Below is a small trained network, with its code and all its weights. Each question gives an input and a class and asks what happens when units are switched off, that is, made to give their printed mean instead of their output.

import numpy as np


def w(rows, s, z=0):
    codes = np.array(rows[::2]) - 128.0
    scale = np.full(codes.shape[1], s)
    scale[-1] = z or s
    return codes * scale


def f(y):
    return np.maximum(y, 0)


def log_softmax(a):
    a = a - a.max(-1, keepdims=True)
    return a - np.log(np.exp(a).sum(-1, keepdims=True))


def net(x, mask):
    res = np.array(x, float).reshape(1, 8) / 4 @ E
    y = f(res @ A[0][:, :-1].T + A[0][:, -1])
    res = res + np.where(mask, y, B[0][:, -1]) @ B[0][:, :-1]
    return log_softmax(res[-1] @ U[:, :-1].T + U[:, -1])


A, B = {}, {}
E = w([
[61,231,107,84],'x0',
[61,94,254,91],'x1',
[128,128,128,131],'x2',
[129,128,129,128],'x3',
[155,189,179,220],'x4',
[54,103,92,178],'x5',
[127,126,130,126],'x6',
[128,128,124,127],'x7',
],0.0062)
A[0] = w([
[131,125,130,129,231],'n1',
[218,177,175,51,67],'n2',
[160,144,70,140,45],'n3',
[111,62,67,19,37],'n4',
[49,91,95,203,60],'n5',
[146,200,188,229,28],'n6',
[137,129,109,135,154],'n7',
[124,110,99,103,78],'n8',
[195,5,144,176,26],'n9',
[81,106,233,106,2],'n10',
[57,127,101,191,99],'n11',
[169,78,143,148,55],'n12',
[71,238,117,76,17],'n13',
[190,155,28,155,41],'n14',
[186,154,135,105,119],'n15',
],0.014,0.012)
B[0] = w([
[173,216,143,7,255],'n1',
[122,4,50,122,160],'n2',
[74,103,200,124,141],'n3',
[238,108,179,248,163],'n4',
[143,33,80,99,148],'n5',
[237,126,167,228,156],'n6',
[122,154,151,101,166],'n7',
[138,92,131,179,132],'n8',
[57,178,35,174,174],'n9',
[3,89,233,143,153],'n10',
[141,55,83,100,152],'n11',
[81,139,92,173,139],'n12',
[43,183,42,212,155],'n13',
[28,83,214,148,177],'n14',
[131,91,103,88,156],'n15',
],0.031,0.0098)
U = w([
[40,72,244,72,61],'0',
[78,185,30,141,53],'1',
[239,97,181,159,81],'2',
[138,119,143,27,255],'3',
[145,125,139,25,227],'4',
[155,2,75,19,48],'5',
[135,142,150,24,183],'6',
[142,142,154,28,163],'7',
],0.0059,0.0084)

Each question gives the input, the list of numbers given to net, and the class t.
The units are the neurons (one row each of A and B). Each row of codes is followed by its name. A weight is (code - 128) times the scale printed after its matrix; where a second scale follows, it is the last column's (A, B and U).
mask holds one flag per neuron, in row order. A switched-off neuron (its flag False) gives its mean, the last column of its row in B, instead of its output. The means were averaged over made-up inputs and are rounded, as every weight is.
A unit's drop is (log p(t) with every unit on - log p(t) with that unit switched off) / (log p(t) with every unit on - log p(t) with every unit switched off).
The circuit of an input: a set's keep is (log p(t) with only the set's units on - log p(t) with every unit switched off) / (log p(t) with every unit on - log p(t) with every unit switched off). Starting from the 12 units with the biggest drops (on a tie, the unit counted first), units are removed one at a time, each time the one whose removal leaves the highest keep (on an exact tie, the one counted first), for as long as the keep stays at least 0.8.
circuit, biggest first: the units of the circuit, biggest drop first
unit that matters most: the unit with the biggest drop
top k neurons: the k neurons with the biggest drops, biggest first
drop when u is switched off: that unit's drop, to one decimal
input [0,7,4,1,8,6,5,2], class 2: circuit, biggest first	n6
input [6,1,-5,-7,3,8,5,2], class 5: top 3 neurons	n11, n5, n9
input [7,8,-2,0,2,-6,7,-1], class 0: top 2 neurons	n10, n9
input [8,-8,8,-4,3,2,2,3], class 0: top 3 neurons	n14, n3, n9
input [-1,-7,-7,-2,5,-8,0,1], class 5: top 2 neurons	n2, n15
input [-3,2,-5,6,-3,8,4,0], class 5: top 2 neurons	n5, n11
input [-7,-7,-1,3,-7,-1,4,-6], class 0: top 2 neurons	n14, n3
input [-6,0,3,3,3,7,2,3], class 5: top 3 neurons	n5, n11, n13
input [7,-7,-2,1,0,-8,-7,-6], class 5: top 3 neurons	n2, n15, n10
input [-2,-3,1,-2,6,-5,5,4], class 2: top 3 neurons	n6, n9, n10
input [8,6,-3,-5,3,4,2,-2], class 1: top 2 neurons	n13, n14
input [-7,-8,0,5,-7,0,-6,4], class 0: top 2 neurons	n14, n3
input [4,-2,6,-7,-2,-7,-5,1], class 5: drop when n15 is switched off	0.1
input [6,7,3,-4,-1,8,2,-1], class 5: unit that matters most	n11
input [0,-8,6,-2,5,1,3,-5], class 0: drop when n14 is switched off	0.9
input [1,0,4,-5,-6,5,-3,5], class 2: drop when n4 is switched off	0.9
